[ 16.1  -5.5  17.8  -1.5  -8.1  -1.9  27.2 -26.3 -26.0  -5.9   2.1   8.0
  -3.8 -13.2  17.1 -14.5   7.7   7.0  17.4  -0.7  -3.2   1.0  30.2   8.3
   3.4   0.1  -3.7   5.3  -9.1 -20.7  -1.3   4.7  -2.0  -4.6  -3.0  -0.6
   6.2   4.3   5.0  -1.3   1.7  10.4  -3.7   9.5   2.5  -7.9  -1.4  -1.9
  -4.2  -4.0  -8.3  -8.6] : <62>
[ 13.3  -2.3  26.7  -4.6  -5.2 -26.3   4.4 -22.3 -41.0  13.6  -1.3  -1.8
  -3.2 -28.6   9.6  -1.7  15.4   6.3  12.3   5.4 -14.2 -10.1  31.1   6.7
  -0.8  -7.7 -19.9   3.5 -49.7  -3.5   6.9  -8.4  43.0  42.0 -11.6   4.9
   9.6   8.1   2.3   2.4  20.1  28.7  -9.9  22.0  -3.7  -6.2  15.1 -10.9
 -12.8  -9.8 -17.5 -40.2] : <64>
[ 18.5  -0.2  26.0  -6.4   2.0   9.3  46.1 -29.2 -34.2 -13.7   5.2   9.1
  -2.6 -16.9  12.2 -20.4  12.5   9.2  18.6  -5.5   2.9   9.6  17.9   0.6
   0.9   6.3 -21.4  -0.8 -15.7 -29.6   0.4   8.2  -0.2 -10.7  -6.0  -4.1
 -12.2   0.1   5.7  -0.1   0.4  16.4  -0.5   7.8  -0.1  -5.3  -8.8  -1.4
  -6.2  -2.6  -6.9  -6.7] : <62>
[ 11.9  -5.1   9.1  14.9  -8.4 -17.4  11.1 -25.3 -31.4 -17.9  -3.7  17.5
  -5.4 -16.7  12.4   9.4   8.5   0.1   3.3  -2.3  -8.3   0.5  -8.5   4.1
   3.6  -1.9  -1.3   1.0 -11.5 -28.7   4.9 -15.5 -13.4  39.9  -9.7  -1.0
  24.1   9.1  -4.3 -10.6  -2.4   8.9  -4.5  22.0   5.5 -14.9  10.7  -5.6
 -15.3  -1.7 -14.1 -14.6] : <65>
[  5.7  -4.2   2.8  18.1 -10.6 -13.8  22.6 -15.3 -31.6 -22.5 -10.8   7.0
  -4.9 -14.5   7.5   8.3 -20.0   1.2  -0.5  -2.5  -5.0   0.7  15.3   0.1
   2.0   6.3   3.0   5.6  -9.2 -37.4  -3.7 -18.4 -31.6  20.3  -3.9  -9.8
  24.6   3.2 -10.7  -3.5   2.4   5.5   2.5  21.5   7.0 -16.4   6.2  -3.8
 -20.0   7.6  -0.4  -5.5] : <65>
[  3.4  -7.4   8.7  18.7 -10.9 -13.8  19.8 -17.3 -38.4 -27.2 -10.3  13.4
  -9.0  -9.8   1.8   2.9  -4.5   8.7  11.9  -6.6 -13.0  -4.6  -4.8   4.5
   6.4   7.2   8.9   7.3  -6.5 -32.2  -9.0 -17.5 -30.8 -21.5   4.9  -0.7
   8.5  -2.2  -8.7 -10.0  -0.2  18.8   6.4  13.4   4.0 -17.5  12.6   1.7
  -1.5   2.7   5.7   5.9] : <65>
[  9.4  -3.7  15.9   2.5  -1.2  -4.2  51.8 -39.7 -44.0 -13.7  -2.0  14.1
  -0.1 -21.5  14.2 -11.7  18.4   2.1  12.1  -4.7   3.6  16.2  14.3   8.8
  -4.7  -1.1 -15.1   0.8  -4.5 -38.9   3.8  -1.4  -4.7  48.1  -2.0   7.5
  -7.9   8.5   0.5  -2.6   1.1  19.1  -7.4  18.7  -0.7 -10.7  -3.3   4.3
  -7.1   8.3   2.7  -6.6] : <75>
[  6.1  -1.1  12.1   8.8  -4.3   6.2  17.2 -24.2 -33.5 -29.1  -4.9  13.8
  -5.9  -5.9  10.2   0.5   8.2  10.2  13.5  -3.0  -8.7  13.5  -7.8  -4.0
   0.5   7.9   6.9   3.5 -24.8 -43.8  -9.0 -13.2 -26.5  -4.8  -7.3  -0.1
   7.5  10.8  -7.3 -11.0  -3.9  19.1   7.3  16.3   8.2 -12.0   3.8   3.6
 -12.3   1.6  14.5   7.7] : <65>
[  4.2  -2.8  22.2 -24.1  -2.2  12.4  14.8 -14.0 -16.0 -12.5   2.1  -8.7
   1.2 -11.1  17.2 -19.2  12.3   8.5  14.3   5.0   5.3   3.7  14.1  -3.6
  -1.3   5.7  -4.0   5.6 -51.6 -28.7 -20.0  11.5 -15.2   1.4 -16.0  -2.0
  16.2  19.7   2.1  -1.8  -2.6   4.0  12.7  18.1   5.4  -1.1 -18.5   2.3
 -21.0  -7.3  21.8 -16.6] : <64>
[ 20.4  -7.9  -3.8  -2.9 -10.2  -2.0  -7.4 -30.4 -21.9 -11.5  -1.2   3.3
  -1.8  -8.8  17.7   3.6  -4.3  -6.0  11.7   3.8  -2.9   5.6  13.4  -5.8
   0.5  -0.1 -12.2  -3.7  14.8 -34.6  -1.0 -17.8  15.9  42.0 -15.0   1.1
  26.9   8.6   0.4   1.2  -6.0  -4.4  -2.4  15.1   4.4  -9.9   1.4  -2.3
 -13.0   7.3  -2.4   0.4] : <65>
[ 18.7  -7.0  11.2 -17.7  -9.1 -18.6 -28.6 -11.0 -12.6  18.9   4.7  -8.2
  -3.9 -12.2  16.5  -7.8  23.3   4.8  28.9   8.8 -11.9 -21.6  27.7   6.6
   4.6   0.1 -19.8   4.5 -29.3  12.9 -10.6   1.0  65.1 -14.2  -6.8  11.7
  12.7   8.0  19.7  11.5   0.3  19.7   8.6   5.5   4.3  -7.2   4.4  -9.5
  -7.2  -8.3   1.0 -29.0] : <64>
[ 17.1   0.4  12.3 -11.0  -1.4   1.9   8.0 -10.8 -14.0  -7.6  12.8  -0.8
  -1.1 -16.5  10.7 -10.3  11.8   7.1  14.4   0.0  -1.0   3.9  -1.5  -4.9
  -4.2   8.1 -21.1   1.5 -20.0 -21.2   1.7  -4.4  22.7  17.6 -18.2   1.1
   4.6   7.9   1.5   0.1   1.9  11.1   7.1  11.2   0.5  -3.0  -4.3  -3.0
 -15.5  -3.2   8.4 -17.2] : <61>
[ -3.2  -2.1   2.2  11.1 -11.0  -8.8   8.2  -1.7 -31.4 -22.4  -8.4   2.4
  -9.0  -7.0   2.6   3.1 -15.2   4.7   0.8  -2.4 -11.1  -4.9   0.4   0.6
   7.5   4.5  12.1   7.3 -26.6 -30.1 -13.0 -15.7 -28.8 -12.9  -1.5  -7.8
  18.6   1.4 -10.0  -4.4  -1.3  15.3   8.7  14.1   5.1 -14.7   8.5   0.7
 -15.6   1.8   4.8   0.2] : <65>
[ 18.4   1.8  -8.5  -4.6  -6.6  -4.8  -4.0   3.0  -0.9  -7.0  12.5  -6.4
  -2.8  -8.5   8.2  -8.0   7.7  -2.5  13.8   0.9   0.7   2.2 -15.0   3.5
  -9.8  11.0 -18.3   2.8  20.3 -24.0 -15.5 -14.5  20.3   0.0 -10.6   6.3
   6.8   5.3  -3.6   8.2   2.9   5.0   8.6   5.8   1.7  -2.6 -12.8   1.7
 -11.2   7.2  44.7   0.1] : <59>
[  2.9  -5.8   6.3   9.3  -4.2  -8.5   6.7 -34.0 -39.1 -21.2 -16.0  10.6
  -8.5   0.8  12.5   2.4  16.9   5.7  15.3   8.5 -14.6  -4.8   8.3   6.5
   7.9  -0.1   6.4   2.0 -17.5 -27.7  -9.9  -9.5  -3.9  25.1  -0.4   5.8
  17.3  18.1  -0.4  -6.3  -5.1  13.7  -2.0  15.2   5.7 -16.1   8.1  -0.8
  -7.7   3.9   3.5   6.8] : <65>
[  4.2   1.0   0.6   2.5  -3.2  -4.8  34.2 -29.9 -28.6 -17.3  -7.5   6.4
  -3.0 -10.9   7.2  -8.5  16.6  -0.5   6.2  -5.2  -1.6  17.3  -1.2  15.5
  -1.7   4.1  -6.9   1.2  20.5 -33.9  -5.3  -8.0  -2.8  41.8   1.0  10.2
  -8.7  10.4  -4.1   2.2   3.2   6.6  -3.3  12.2  -2.8  -9.2  -5.2  -5.2
  -1.0  13.9  20.1   5.6] : <75>
[ 32.9  -2.5  -9.5 -11.1 -14.2   2.3 -17.4 -12.7  -8.9 -32.0  18.6  -0.9
   1.6 -19.7  28.0  -0.1 -19.7   0.4  17.6   0.3   7.7   6.4  10.8 -17.3
  -2.7  17.1 -16.3   2.7   2.3 -60.9 -14.2 -22.3 -10.9  28.7 -40.4  -4.8
  59.0  15.2  -8.7   1.7  -1.0  -4.5  10.5  26.5  13.6  -9.6  -7.5  -7.5
 -46.4  -0.6  24.6 -13.0] : <59>
[  7.9   3.8  21.4 -16.8  -4.3  13.7 -27.0 -13.7 -28.0  -7.2   3.6 -21.8
   0.8  -8.8  10.7  -3.6  -9.0  11.1  17.8   0.5  -3.7  -4.3   9.1 -15.0
  -0.9   7.1 -18.6   8.7 -60.5 -27.1  -4.6  -9.8  35.5  13.7 -27.9  -2.2
  16.6  10.9   5.3   5.7  -1.0  22.4   7.9   8.4   4.2  -2.1  -1.0  -8.2
 -29.1 -14.9  -0.4 -12.7] : <64>
[  6.3  -4.0  -2.3  -6.9 -10.7  -2.0  -5.5 -20.4 -18.0 -26.6  -2.9 -11.2
   0.9  -7.9  19.4  -0.4   8.1   0.4   8.6   2.8  -2.0   2.4   4.6  -0.7
   1.2   6.0   5.0   6.1 -23.7 -41.3 -20.3  -7.1 -14.5  41.3 -17.7   4.8
  33.6  23.1  -7.2   2.4  -3.6   4.5   8.7  25.8  11.1  -8.8  -6.3  -3.1
 -35.5   3.3  31.2  -3.2] : <59>
[  4.2   0.8   0.0  10.8  -1.9  -2.4  15.9 -10.7 -19.6 -14.3  -8.0   6.3
  -1.2  -7.7   1.4   2.8   3.9   0.0  -1.6  -4.5  -2.4   7.8  -4.5   3.2
  -3.2   3.0   0.1  -2.9   9.5 -24.2   5.5 -12.2  -8.6  16.1  -3.8   2.3
  -1.4   1.9 -11.5  -2.4   0.1   2.1   1.3   9.1  -4.1  -6.3   3.0  -2.4
  -2.3   7.8   4.4   2.3] : <75>
[  9.9   1.9  12.2   7.9   8.3   1.7  13.2 -19.0 -15.7 -11.1   3.5   9.0
  -2.1 -12.0   4.7   4.8  -0.7   5.2   1.6  -4.5  -5.4  10.1  -3.8  -7.3
  -3.7   1.3 -13.7  -2.8  -6.1 -21.9  13.5  -8.7  -0.3  30.6 -10.7  -2.8
  -1.7   0.0   0.6  -8.4   3.6   9.4  19.5   7.3  -1.9   0.1  11.3  -7.4
  -6.8   2.4 -17.9  -5.7] : <64>
[ 18.9  -2.6  -3.6  12.0  -4.3  -6.3 -23.3  -9.4 -26.7 -22.4   1.3   6.0
  -7.1 -10.8   6.8   8.5  -5.3   7.7  11.5  -1.8 -13.1  -9.4  -9.9  -8.2
   6.3   8.1 -13.7   2.5   0.6 -26.4  -3.0 -29.2  14.3  -6.5 -14.4   0.4
  18.8  -3.2  -6.6  -0.7  -0.6  16.7  13.0   8.6   4.7 -13.8  16.8  -6.5
  -7.8   1.7   3.5   3.2] : <65>
[ 14.1  -1.9   5.3   0.0 -13.0  -1.2   0.0 -13.0 -18.9 -24.7   3.5   5.5
  -2.2 -10.0  18.8  -5.4   2.9   5.1  13.4   0.4  -0.1  -3.0   6.9  -3.0
   1.5   7.3   0.6   5.7 -22.0 -35.7 -16.4  -7.0 -16.6   1.7 -14.8  -1.9
  29.1  23.7  -3.8  -1.4  -1.0  10.5   8.7  16.2   8.3 -10.3  -4.7   1.5
 -24.4   0.0  19.8  -3.8] : <65>
[ 12.1   0.7   5.1  -7.1   3.5  19.1 -28.9 -23.6 -13.0  -9.6  -0.3  -7.5
   1.0   3.2   7.5   4.9  22.6   5.8   7.7   1.7 -10.2  -3.3 -17.3 -12.4
   0.5  -1.1  -9.7  -0.9 -23.2 -13.4   3.0  -2.3  40.2  48.6 -13.3   5.0
   8.4  18.0   5.5  -0.3  -7.2  -1.3   0.2   1.2  -0.4   4.0   3.3  -4.6
  -6.1  -1.9   7.5   8.9] : <64>
[  3.9  -1.5  15.7   0.8  -5.2  -6.7   1.0  -3.1  -6.8  -4.5   2.4  -1.6
  -2.1 -11.5   7.2   2.3   2.6   6.6   4.8  -1.7  -3.4  -8.9   7.7  -3.7
   2.1   3.7  -0.9   4.0 -38.0  -3.6   0.6  -1.7  -7.2  -6.8  -9.3  -5.5
  10.1  -3.1  -2.3  -5.5 -11.2  10.5   6.1  11.0   2.6  -3.9   5.4  -3.5
 -10.4  -9.3  -6.6 -17.7] : <64>
[ 18.8  -6.0   4.6  -3.6  -3.4   1.6   6.3 -30.3 -24.3 -13.9   3.3   2.9
  -1.8 -12.5  14.4  -3.4   1.0   0.3  16.6  -2.4  -1.7   7.8   6.6  -0.1
  -5.8   2.4 -17.7   1.7   8.0 -36.5  -1.0  -9.0  16.4  37.0 -15.5   8.0
  11.5  11.5   4.6  -1.0  -0.1   6.6  -3.0  10.4   0.8  -5.9  -1.1  -4.6
 -15.0   5.8   3.6  -0.9] : <59>
[  2.6  -4.4  11.1  17.1   0.3   1.9  44.4 -28.2 -34.2 -41.1  -1.9  20.6
  -0.9 -10.0   9.5  -5.3  21.9   3.8   5.5  -7.5  -6.6  15.3 -14.7  14.6
  -1.3   7.3  11.4   3.2 -11.9 -54.3  -6.4  -4.9 -53.3  26.0  -4.6  19.6
   3.7  17.7  -6.6 -16.1  -3.4  12.7   3.1  23.3   0.6 -12.2  -1.3   4.3
 -12.7   8.8  18.5  10.5] : <65>
